In the rows, 128 means zero.
Rows near named flat spaces through zero (a row that begins with a name and a colon came from that space):
cnpq: [ 89 183 129 106  86 138 114 149 205 141 122 161 166  91 155  83 103 153
 145 135 140]
pcsf: [129  75 118 116 160 116 131 104 100 101 124 108  93 162  88 138 195 118
 129 114 123]
bqdn: [132 103 133 132 140 113 134 106 119 164 138 141 129 143 137 110 140  91
 130  81 105]
cnpq: [ 74  65  84 122 151  93 122 131 163 113 114 155 107 166 114 117 152 101
 187 137 101]
pcsf: [101 129 116 126 133 122 117 142 151 120 121 144 156 150 101  90 180 129
 117 104 143]
cnpq: [116 121  94 152 107 121 119 135 157 131 129 106 139 135 148 152  81 140
 149 162 144]
pcsf: [116 122 139 117 115 116 115  98 133 105 127 143 127 127  98 142 135 113
  72 139 199]
cnpq: [ 91 152 129 147 121 137 102 169 170 102 100 152 165 137  88  88 117 154
 109 173 169]
pcsf: [145 110 133 151 171 117 145 164  57  96 126 155 106 138 106 180 113  95
 108 157 118]
mpsg: [184 204 121 155 115 188 136 141 114 149 125  80 110 126 194  94  93 204
 224 140  20]
bqdn: [157 168 158 119 108 162 130 109 135 155 128 107 117  99 161  99 100 162
 154 125  92]
fgzt: [124 169 137 130  82 145 114 132 161 109 121 114 136  87 142 159  47 167
 110 203 186]
pcsf: [169 206 120 148  95 153 128 104 106 120 138 140 107 125 182 142  78 150
 151 152 112]
fgzt: [136 217 106 179 118 142 112 123 126 139 122 219 135 183 171  46 112 118
 181 112  65]
frgh: [183 148 208 132 121 174 131  98  97 147 113  96  85  81 137 122  39 159
 126 180 103]
fgzt: [ 94  85 132 110 113 112 121 112 179 140 118 124 113 104 135 135  75 121
 154 165 138]
bqdn: [126 107 100 160 157 108 125 126  93 102 124 161 112 185 106 133 152  95
 129 129 122]
mpsg: [125 121 124  95 129 107 149 137 108 112 148 143 116  91 143 196 128 101
 109 126 147]
bqdn: [154 208 212  77  97 174 146 141 134 148 126 150 111  14 179 124  42 160
 135 161  96]
fgzt: [157  85 119 176 154 128 129 108  93 146 122  98  97 175 129 126 102 119
 166 138  78]
pcsf: [ 86 118 143  91 127 112 128 150 163 122 123 164 144  94 112 124 136 111
 108 128 156]
cnpq: [176 118 115 190 127 140 122 118  80 118 129  61 123 161 117 178  84 150
 101 172 158]
pcsf: [140  75 146 112 197 113 147 118  50  90 119 163  64 157  81 140 195  82
 128 114  82]
pcsf: [150 110  96 160 156 124 136 147  73  91 129 106 108 165 112 178 142 130
 131 151 121]
bqdn: [153 124 160 133 153 145 136 122  96 138 117 133  94 128 127 105 114 126
 154 133  70]
fgzt: [144 100  91 124 126 116 139  99 109 116 144  89  91 139 152 188 130 127
 157 134 120]
frgh: [141 178 145 122 126 126 139 146  87 101 139 188 128 102 135 165 112 103
  82 138 154]
cnpq: [170 125 178 124 132 154 141 118  99 154 129  85 110  91 135 137  90 145
 120 136 106]
pcsf: [153 133 181 111 129 139 139  89 111 166 130 150  94  97 154 105  91 107
 142 113  82]
mpsg: [154 116 151 101 135 153 137  97 113 120 118  88  65 108 138 132 119 160
 180 154  74]
cnpq: [ 79 167  86 138 116 105 109 145 168 109 125 213 164 166 127  86 159 104
 130 112 150]
frgh: [129 111 119 120 101 122 122  93 153 147 141  84 139 123 136 143 128 135
 111 113 167]
pcsf: [109 180 148 111 116 129 129 155 144 125 126 201 145  94 144 110 105 114
 118 133 131]
frgh: [138 131 154 100 101 144 133 113 151 148 132  86 119  74 154 146  85 155
 135 146 132]
bqdn: [145  59 107 179 162 104 128  98  91 156 131 112 115 198 115 124 136  84
 138 100 100]
bqdn: [107 115  62 172 113  88 114 121 131 107 140 153 145 179 133 176 108  91
 110 146 187]
mpsg: [130 103 169 122 118 122 121  85 134 151 126 129 122 113 114 122  96 105
  87 130 165]
frgh: [139 150 170 123 106 140 110  80 131 126 123 134 131 121 102 106 124 131
  65 131 189]
bqdn: [107 137 105 124 121 107 126 144 130 101 137 155 150 131 117 159 147 111
  89 127 181]
bqdn: [155  88  87 193 157 106 123 113  64 111 136 108 129 212  93 163 158  97
  90 117 157]
fgzt: [147 109 131 127 144 127 138 113 100 135 133 115 106 137 131 136 142 118
 140 111 100]
mpsg: [ 48  52  54 162 121  79 103 162 204 109 111 126 156 168 106 157  86 113
 152 193 183]
frgh: [105 106 168 110 122 140 104  83 176 135  97 132 102 126  99  60 114 142
 147 154 126]
mpsg: [145 132 139 111 118 148 142 137 134 144 131  84 112  86 162 147  91 161
 168 147  90]
mpsg: [141 100  97 134 138 115 138 130  93  95 138  94 106 140 123 201 136 128
 122 150 146]
cnpq: [113  33  90 106 171  90 145 124  99  98 135  98  90 154  97 191 193  97
 140 117 123]
mpsg: [156 161 159 121 118 151 135 117 118 153 133 122 124 101 153 111 109 141
 133 115 101]
fgzt: [101 145  59 133 160  98 136 165 110 103 141 199 149 191 129 107 238  90
 155  57  89]
fgzt: [145   8 145 135 185 112 146 110  87 157 122  70  85 149  96 144 139  97
 149 114  76]
frgh: [116 132 143 124 107 133 111 103 164 141 121 125 140 125 120  95 120 138
 115 129 155]
bqdn: [ 96 158 110  85 121 122 124 132 160 110 135 158 156 132 115  91 230 133
 115  69 147]
cnpq: [ 60  73 100 108 129 101 125 190 190 105 114 113 153 101 104 166 111 136
 135 180 168]
fgzt: [ 81 151  94 130  93 115 104 122 202 139 126 160 168 146 141  82 134 129
 142 115 156]
mpsg: [219 164 190 133 132 189 134  64  63 148 126  67  75 125 137  94 129 174
 137 114  69]
frgh: [147 160 151  96 134 148 150 166 100 109 135 118 123  76 136 162 137 152
 117 134 116]
fgzt: [ 97 137  88 115  91 116 116 136 176 104 135 108 158 119 130 162 133 150
 110 147 198]
cnpq: [116  55  96 145 152 114 121 105 132 116 111  96  83 176 110 131 130 128
 187 158  94]
frgh: [126  87  96 150 117  93 115  63 124 133 143 126 124 179 120 151 140  84
  94 106 184]
mpsg: [111 126  89 148 145 111 117 130 116  89 121 165 122 185 103 121 173 112
 132 129 135]
frgh: [153  93 153 162 143 137 115  75 106 141 110 111  89 166 106  98 101 122
 138 148 109]
[143 116 129 173 159 127 123 142  90 132 122 134 145 176  94 104 150 112
 102 110 122]
pcsf
[190  99 159 124 106 152 135  60  99 148 140  16  86  99 142 185  81 163
 112 151 147]
fgzt
[122 152 123 137 122 131 127 151 127 104 121 152 121 117 137 148  86 134
 137 175 131]
fgzt
[131  93 168  81 122 130 139  89 137 136 125 110  72  73 143 155  82 126
 151 159 113]
mpsg
[ 70 123 122  73 115 105 126 154 177  92 125 164 140  86 111 152 147 121
 106 147 183]
pcsf
[177  90 117 168 172 136 140 116  56 130 128  84  91 182 118 138 151 126
 157 116  66]
pcsf
[ 68 133  96 106 130 104 115 112 186 129 117 220 119 164 141  48 176  95
 198  92  79]
cnpq
[ 70  94  77 129 157  83 121 179 125  49 119 181 140 164  67 175 182  94
  90 159 194]
bqdn
[145 227 117 155 130 149 124 168  95 104 132 188 167 155 129  90 173 137
 103  98 122]
fgzt
[101 116 121 112 139 113 133 150 138 116 125 160 126 120 124 133 136 111
 138 132 122]
fgzt
[ 94 126 107 121 111 101 120 117 160 127 133 171 138 132 138 131 120  98
 124 126 158]
frgh
[154 138 194 111 127 161 136 130 123 155 119 100 120  75 129 109  89 154
 121 140 106]
cnpq
[122  57  91 116 163 103 147 124 105 114 132 107  78 149 131 173 155 107
 185 128  78]
frgh
[ 82  99 113 139 124 110 115 155 174 119 109 145 135 127 119 133  76 123
 148 184 145]
fgzt
[146  66 150 146 182 116 138 125  67 126 121 127 104 158  82 135 152  89
 104 116 110]
pcsf
[ 95 120  86 102 165 122 143 205 134  97 125 130 147 138 110 120 226 145
 167  97  83]
frgh
[179 163 139 157 138 150 121  74  68 114 126 139  90 177 121 101 152 129
 124 115 105]
mpsg
[ 70 148 116  85 112 107 130 172 185 123 134 183 170  90 136 122 149 114
 119 110 156]
cnpq
[135 152 118 131 149 138 144 189 104 116 130 132 142 122 133 134 149 142
 143 121  90]
frgh
[148 133 143 139 140 145 130 141 100 107 117 112 111 124 113 143 111 148
 124 165 123]
bqdn
[152 154 155 118  93 145 128  82 144 166 136 114 113  94 174 120  70 139
 143 129 117]
pcsf
[148  98 140 101 150 131 140 105  95 116 132  96  95 128 109 143 181 130
 124 106 114]
cnpq
[111 105 146 121 135 120 135 134 152 165 121 155 116 106 153 106  78 105
 174 133  77]
cnpq
[199 152 158 157 159 159 143 135  36 123 134  96 119 142 110 137 155 141
  91 107 102]
fgzt
[118  69 113 134 180 111 133 147  96 104 119 121 120 173  73 128 202 110
 122 110 115]
pcsf
[103  93  89 138 140  92 126 144 118  95 135 140 142 157  98 176 158  97
  89 131 184]
mpsg

Rows near named flat spaces through zero:
dc_jf: [201 112 146 124 191  94 123 135  78 140 135 147 152 161 181 132  99 119
 144 128  70]
jn_qq: [145 132  90 159 143 116 112 128 145 139 116 116 104 119 121 175  96 161
 105  89 142]
zc_gf: [158 121 167 133 148 125 125 134 121 122 118 139 137 153 199  83 114 100
 129 119 105]
zc_gf: [106 118 119 124 130 113 122 130 146 111 146  93 122 107  95 134 138 143
 114 152 123]
zc_gf: [119 161 163 129 141 146 154 101 126 133 126 154 132 153 154 100 136 109
 118 119 134]
dc_jf: [138  97 107 162 187 108 123  92 199 126 106  77 114 117 177  91  72 101
  79  78 122]
dc_jf: [151 108  83 137 107 121 107 140 131 141 116 130 112 101 118 178 112 150
 134 107 138]
dc_jf: [121  97 122 165  75 182  72 193 132 121 128 101 120 117 156 112  92 125
 164 106 121]
hn_bf: [180  81 113 120  85 139  62 204  89 134 111 152 125 107 135 158 120 141
 159 121 119]
jn_qq: [123 117 108 127 129 156 145  83 146 155 126 145 128 109 132 128 116  96
 131 101 132]
jn_qq: [144 136 155 120 122 127 168 101 122 132 102 160 148 163 203  74 128  79
 155 119 131]
dc_jf: [155 111 139 107 206  97 145  72 149 139 124 136 132 120 147 107 123  97
  77 118 106]
zc_gf: [145 113 150 131 150 124 108 158 105 118 143 113 142 144 147 109 115 125
 140 143  92]
zc_gf: [160 119 199 119  89 149 104 144 134 114 110 181 106 117 225  81 153  98
 108 121 125]
jn_qq: [ 48 172 107 163 130 149 143  98 183 120 149  77 101 115  61 146 127 162
  86 118 164]
hn_bf: [105 112 123 151  70 161 108 177 130 112 123  96 136 137 149  95 110 118
 179 128 133]
dc_jf: [121 140 103 144  74 132 139 130 133 129 119 131 116 125 138 154 126 144
 158 120 152]
hn_bf: [164  88 126 132  86 127  66 196 121 115 113 128 110 103 152 141 123 145
 135 124 124]
jn_qq: [118 175 139 167 127 121 109 177 119 108 126 106 110 162 115 150 120 186
 114 122 148]
zc_gf: [131 136 144 132 139 100 165  92 161 115 103 122 129 149 191  79 125  99
 117 119 139]
hn_bf: [ 92 142 117 158 116 155 128 133 149 125 128  98 124 137 118 116 109 131
 133 111 145]
jn_qq: [160 180 203 161 125 197  44 240  64 135 102 194 108 180 141 130 122 169
  97  80 150]
dc_jf: [102 127 114 112 220  87 149  57 200 126 114  95 115 103  74 109 135 119
  22 113 150]
dc_jf: [145  94  63 129  89  93 113 163 119 124 118  99 130 111 102 177 115 158
 174 138 134]
hn_bf: [141 132 159 121 141  91 162 100 139 109 124 126 135 148 193  87 136 105
 127 145 113]
hn_bf: [ 79 187 155 173 138 142 155  75 192 114 143 107  85 127 151 122 128 147
  66 105 152]
jn_qq: [101 133 109 150 100 131 103 125 190 115 119 107  76  78 105 158 137 164
  68 107 169]
jn_qq: [111 124 147 113 117 130 121 134 139 113 133 124 124 114 117 110 153 125
 111 148 131]
dc_jf: [105 125 112  89 114  79 174 108 125 109 131 108 154 133  95 117 165 123
 157 184 134]
zc_gf: [119 125 120 124 161 182  94 104 140 165 149 158 102  76  62 173 128 136
  67  95 129]
hn_bf: [ 53 173 119 183  72 165 120 157 158 103 150  72 101 131  95 143 122 177
 135 128 160]
jn_qq: [174 147 164 132 119 130 139 160  66 134 107 172 157 195 202 101 116 111
 185 122 115]
hn_bf: [158  82  97 118  90 118  91 210  81 122 110 113 158 141 120 130 112 131
 200 145 117]
zc_gf: [113 146 138 116 123 155 128 122 118 140 133 156 125 122  94 139 148 131
 116 127 142]
zc_gf: [181 114 151 108 133  69 152 181  72 105  72 130 191 221 209  44 117  87
 204 149 119]
dc_jf: [129 125 113 145 143 171  73 136 155 152 119 146  86  82  83 171 116 152
  57  74 153]
hn_bf: [145 117 115 119 212  76 142  90 160 128 106 107 132 133 121 110 114 117
  70 112 128]
hn_bf: [164 147 105 142 191  59 170 115 110 129  99 108 158 197 157 121  90 131
 147 115 125]
zc_gf: [160 119 190 117  97 147 100 163 109 116 118 172 122 131 200  91 148 107
 129 132 115]
jn_qq: [114 127 123 140 121 137  94 133 174 121 117 121  86  86 105 146 135 153
  64 104 159]
[112  92 115  88 115 136 130 142 104 129 136 120 166 122  83 104 145  98
 172 166 115]
hn_bf
[206  75 184 113 127 155  82 109 156 144  99 206  91  74 254  93 127  69
  71  78 105]
hn_bf
[168 143 139 136 184  70 154  95 140 123 108 130 123 155 183 121 113 129
  94 112 123]
hn_bf
[173 101 109 137 121  88 139 124 146 124  80 124 132 143 209 101  99 102
 148 101 135]
zc_gf
[142  99 116 171  91 148 103 165 136 121 121  96 128 136 201 106  78 114
 177 104 111]
dc_jf
[123 148 160 128 217 115 167  82 137 130 125 117 156 176 151  64 111  88
  99 118 111]
zc_gf
[140 146 151 104 174 142 142 131  81 150 108 169 167 178 110  95 130  99
 134 119 131]
zc_gf
[151 120 119 117 128 141 130 132  93 151 122 158 147 140 129 137 120 113
 161 121 120]
hn_bf
[173  82 129 115 164 172  55 152 113 164 127 169 115  83 104 154 111 119
  84  88 106]
zc_gf
[ 91 151 104 139 118  96 178  87 166 112 127  91 125 134 123 125 133 136
 131 140 152]
zc_gf
[107 138 157 169  29 228  65 226  88 125 143 141 118 137 147 128 117 145
 190 117 130]
dc_jf
[ 95 155 151 102 150 137 150 105 128 129 128 144 138 137  81 106 162 118
  98 142 148]
zc_gf
[169 139 159 125 179 123 114 174  59 135 125 148 163 190 137 114 111 129
 149 130  98]
jn_qq
[141 133 149 128 135 101 129 117 145 112 129 130 109 119 158 128 141 138
  96 135 124]
hn_bf
[239 101 121 117 219  67 132 103 108 159  73 175 142 158 206 124  85  97
 104  74 108]
hn_bf
[101 127 149 125 143 130 147 106 155 114 130 106 136 135 144  75 132  98
 115 136 125]
dc_jf

Rows near named flat spaces through zero (a row that begins with a name and a colon came from that space):
jhbn: [205 163 154  52  89 172 145  67 155  85 111 145  86 146 102  88  83  57
 133  97 108]
fdfz: [159 181 130 135  86 146 171  82 144  90 105 138 106 111  99 103  90 107
 121  68 158]
ljfm: [177 151 111 130 146 107 132 152 140 130 163 144 164 144  91 174 121 152
  93 113  91]
ltjl: [ 99 113 143 103 132 103 121 147 100 104 166 108 163 124 135 128 119 198
 106 135 126]
fdfz: [124 165 137 168  97 138 136 159 130 127 132 136 130 126 109 123 127 151
 126  85 138]
ljfm: [122 171 134 128 149 183 111 163 124 119 102  97 112 145 153 122 103 136
  73 163 118]
jhbn: [129 159 129 151  87 124 145  96 140 129 105 149 100 100 110 131 137  98
 113 131 147]
jhbn: [151 199 149  97  83 163 126 130 127 110 131 148 117 139 112 112 119 130
  66 117 122]
jhbn: [134 193 113 169 119 154 100 183 143 153 120 145 119 129 106 118 164 114
  74 142 141]
ljfm: [153 160 145 104  86 143 156 103 169 104 154 153 132 137  99 139 127  97
 106 135 123]
lscl: [129 135 133 150 121 113 123 133 136 126 123 126 134 115 107 146 137 130
 102 155 119]
zprm: [ 98  79 128  87 139  89  95  95  84 126 123 120 168 116 142  86 167 152
 112 138 158]
zprm: [ 99 174 129 119 107 161 149  94 136  79  77 124  82  87 127  47 146  81
  96 138 199]
jhbn: [128 125 127 140 137 124 115 170 138 138 156 129 152 142 117 139 145 142
 127 134 116]
ltjl: [159 118 172 175  57 143  52 132 157 160 109  96  98 127  94 104  89  82
 165 161 122]
lscl: [131 151 133 131 103 107 136 110 130 116 135 132 127 106 109 151 118 141
  86 151 128]
ltjl: [154  56 177 105  61 108 133  55 152 140 184 119 173 162 126 182  63 132
 200 120  96]
zprm: [154 142 122  54  92 153 206  16 160 107 159 162 120 146 152 158  83  82
 137 111 146]
fdfz: [182 154 132 115 117 142 117 142 118 137 103 166 118 150  97  99 151 106
 140  52  98]
fdfz: [122 124  92 137 160 111 143  97 116 149 115 131 135 120 152 169 127 133
 101 147 137]
jhbn: [ 82 119 123 166 139 126 100 181 109 156 123 131 149 129 139 107 187 151
 130 122 149]
ljfm: [126 139 132 158 103 143  71 152  95 171 103 118 115 133 139  89 122 143
 139  97 149]
ltjl: [113  71 144 128 186  95 128 149 104  68 111  50 107  93 133 113  60 177
 171 144 102]
jhbn: [150  98 161 103  98 146  66 128 127 141 129 114 143 157 118  71 127 107
 161 116 128]
ltjl: [155  76 117 187 198 150 202 119 157 111  88 118 184 176 124 166 117 117
 219  19  92]
lscl: [133  54 154 124 153 107 115 151 105  92 163  67 194 152 123  95  66 208
 209  45 121]
jhbn: [104 121 171  93  88 121 140 148 116 102 186 140 173 149 123 128 138 187
 131  97 112]
fdfz: [123 145 131 157 119 124 105 170 107 165 102 146  80 117 131 146 147 128
 129 139  93]
ljfm: [111 130 110 141 171 158 131 126  83 140  70 126 163 156 165 106 154 154
 109  64 144]
ltjl: [113 157 121  71 136 150 170 108  96 108 107 168 106 132 157 101 160 127
 112  82 134]
zprm: [176 135 107 177 114 142  90 153 158 185 132 127  91 137 113 130  96  82
 184 116 129]
lscl: [ 93  59 132 189 185 121 135 167 143 143 139  94 207 163 144 192 143 166
 158 144  97]
zprm: [131 138 135  85 155 166 213  79 155  68  91 142 100 133 142 142 127  76
 127 130 102]
lscl: [123 111 138  92 110 141  78 141 107 169 138 147 126 154 150  97 161 116
 145 129 126]
zprm: [160 134 125 153 158 158  85 138 142 151  83 103 132 151 126 145 121  95
  87 179  99]
fdfz: [172 204 108 143 167 191 166 160 135 116  74 141  83 150 130 140 106 105
 101  82  90]
jhbn: [118  93 121 134 145 111 114 139 123 138 119 127 113 116 130 104 152 111
 173 127 134]
ljfm: [116  62 146  81 135 114 134  80 123 128 128 119 114 131 160 147 115 107
 173 169 101]
ltjl: [141 135 144 107 131 160 155  93 152 113 105 131 122 148 138 163 119  90
 103 166  94]
jhbn: [166 155 160  80  65 121 144  41 118  96 109 136 101 110 111 135  74 118
  91 128 114]
ljfm: [ 97  90 132 127 148 128 119 123 102 131  93 119 128 126 153  97 155 126
 157 118 138]
ltjl: [155  98 150 127  99 123  47 164  89 180 141 128 159 167 121  90 129 160
 176  60 112]
fdfz: [140 184  83 167 147 163 158 165 179 151 160 135  88 131 138 177  98  99
 121 160 138]
fdfz: [169 100 149 102  99 128 118  92 160 109 163 111 160 148 100 110  88 110
 163 112 133]
jhbn: [ 96  81 153 114  94 125 151  73 136 136 184 107 181 154 169 189  76 167
 148 151 134]
lscl: [133 120 142 173 124 157 155 138 170  89 113  85  90 115 114  95  68  98
 210  99 146]
zprm: [115 169 114 140 113 127 107 149 107 136 128 118  89  98 136 105 106 151
 103 135 161]
ljfm: [ 96 125  95 160 164 121 164 107 109 125  86 135 146 112 143 118 166 134
 122  89 170]
ljfm: [ 92 118 137 152 132 113 126 129 108 133 102 134 165 125 130 141 180 152
  92 138 127]
jhbn: [ 88 147  93 155 168 156 124 177 117 149 102 133  96 120 160  92 172 115
 134 126 165]
lscl: [102  98 168 114  80 121 110  79 113 140 124 120 150 134 148 149 125 140
 112 168 122]
ljfm: [128 101 140 138 126 107 141 119 124 134 124 145 157 138 118 158 153 136
 143 109  99]
zprm: [121 129 133 135 119 118  88 131 112 143  85 133  99 104 118  95 167 101
 111 159 132]
zprm: [156 147 128 114 120 154 136 100 139 139 123 130 112 147 142 162  89 108
 112 144 107]
zprm: [151  79 160  50 129 126 162  93 128  74 123 138  98 133 121  81 119  92
 216  77  95]
zprm: [150 154 117 121 133  97 127 181 138 104 186 131 129 111  86 124 117 162
 117 120 122]
fdfz: [151 143 188 105 100 147 106 147  96 106 103 117 129 154 118 131  98 167
 103 106  56]
lscl: [166 123 112 180 136  99  76 203 150 147 166  89  87 102  89 120  68 136
 183 141 121]
zprm: [136  90 162 132 115 117  73 147  91 171  90 130  99 138 136 137 138 126
 162 137  64]
ljfm: [ 99 101 118 110 149  96 101 101  99 138 107 128 154 111 140 123 179 133
  77 182 143]
ltjl: [151 110 110 150 140  94  92 162 127 164 160 139 170 140 101 141 152 147
 136 111 119]
ljfm: [124  97 135  71 144 114 130  95 133 103 126 142 149 129 121 105 178  97
 114 158 126]
ltjl: [126  85 151 136 131 120 147 117 123 104 119 108 145 134 126 125 105 146
 184  84 113]
lscl: [120  96 180  80  70 121  91 116 134 146 146 150 106 135 126 129 160  91
 145 193  89]
ljfm: [128 180 128 202  91 157 126 145 140 140  80 138 101 113 104  97 145 101
 128  88 162]
jhbn: [147 158 156  76  89 152 149  91 130 111 155 140 149 159 135 163  93 146
  80 129 102]
fdfz: [ 51 144 132 203 189 146 174 203  76  71  51 109 175 119 132  75 193 212
 113  20 151]
zprm: [196 145 130  69 121 167 162  56 162 128 124 145  96 163 141 182  66  64
 122 149  79]
lscl: [109 135 156 170 129 147  60 180 121 154  93 114 180 153 115 130 190 140
  50 185 106]
fdfz: [ 95  88 124 103 192 131 105 171  92 130  93 135 142 142 150  80 214 127
 139 122 115]
ltjl: [112 177 133  76 103 146 188  77 139 101 108 192 107 119 130 139 195  80
  62 154 127]
lscl: [114 138  94 174 171 161 187 124 145 113 122  96 132 134 160 148  71 143
 156  87 163]
fdfz: [162 112 158 149  68 113  95 117 158 157 191 101 152 146 110 192  45 150
 143 163 102]
ltjl: [ 97 120 148 148 133 157  89 161 114 156 142 101 212 181 157 158 137 186
  75 150 119]
lscl: [132  80 166  74 113 102 118  65 103 107  88 135 131 121 122 112 153 107
 129 143  96]
ltjl: [140 140 100 129 130 131 182  85 163 107 138 121  71  97 135 139  68  90
 165 134 157]
fdfz: [ 83 124  68 153 154 113 175  92 166 127 169 119 146  97 150 143 130 115
 122 168 220]
[147 136 119 126 140 150 148 125 140 123 101 131  64 120 136 115 104  83
 174 114 119]
zprm
[123 155 138  99 144 165 153 129 145 106 139 108 106 142 160 180  81 130
  79 202  92]
lscl
[ 73  99 155 144 119 116  80 164 104 136 114 100 114 106 143  99 154 147
 133 181 135]
ljfm
[113 110 155 155 124 127 149  85 122  86  95  80 167 122 127 138  82 164
 112 120 135]
lscl
[133 133 119  93 139 135 111  95 115 114  97 116 104 111 137  83 124 102
 104 151 153]
zprm
[170 147 105  89 164 134 194 103 170  65 135 132  91 112 105 119  95  82
 146 114 125]
fdfz
[148 173 118 143 105 113 158 123 201  91 150 138  77  76  70 139 127  63
 102 204 142]
ljfm
[ 78 113 112 123 126  99  76 124  80 168  99 126  78  82 164  93 164 124
 115 190 165]
ltjl
[164 117 151  76 108 127 187  81 148  91 161 155 152 155 112 158 105 124
 156  78  89]
ltjl
[123 125 111 168 119 106 117 122 129 160 131 127 127 112 127 152 124 131
 130 141 145]
lscl
[137 141  93 145 186 126 197 128 160  87 126 126 126 115 116 157 119 117
 125 120 126]
ltjl
[108 111 135 108 146 104 124 136 104 103  99 134 107  99 120  90 173 123
 130 135 122]
zprm
[166 187 113  77 121 128 161 117 134 119 163 165 105 131 122 174 105 132
  72 138  97]
fdfz
[ 95  90 128 146 177 129 197 151 133 104 164 118 198 164 153 188 121 192
 163  80 102]
zprm
[ 99  86 132 146 161 106 157  60  72 103  61  91 181 120 158 143 104 188
 110  86 136]
jhbn
[106 113 126 123 111 138 154  59  88 151  95 157 183 156 164 128 159 147
 127  49 158]
ljfm
[114 134 113 137 136 151 141  98 125 141  94 126 106 125 160 129 122 104
 127 135 150]
zprm
[109 105  99  96 160 123 186  88 114 111 155 129 147 133 169 135 102 156
 162  77 159]
ljfm
[119 158 157 103 132 161 111 179  85 114  79 152 114 146 129  75 185 140
 106  81  95]
fdfz
[ 94  92 133 124 156 131 187 100 136 107 138 133 200 158 150 173 153 152
 127 113 120]
zprm
[146 141  99 148 172 119 165 126 127  92 100 121 133 111 107 110 121 134
 130  71 143]
lscl
[148 111 131  88 145 130 121  85 126 125  77 140  96 123 130 117 153  67
 120 164 102]
zprm
[152 112 147 104 110 123 107 138 134 113 151 104  87 118 117 100  73 123
 181 127 116]
lscl
[140 141  94 129 138 134 134 156 158 141 154 164 116 129 110  91 176  82
 164  98 161]
fdfz
[ 94 157 112 187 131 153  92 193 115 201 128 134 125 147 165 172 151 152
  97 163 124]
fdfz
[132 132 112  99 148 132  77 161  99 130 130 124 143 133 124  43 159 139
 121  94 166]
ljfm
[127 123 110 132 139  99 170 114 127 111 171 120 155 120 130 167  85 179
 136  99 137]
lscl
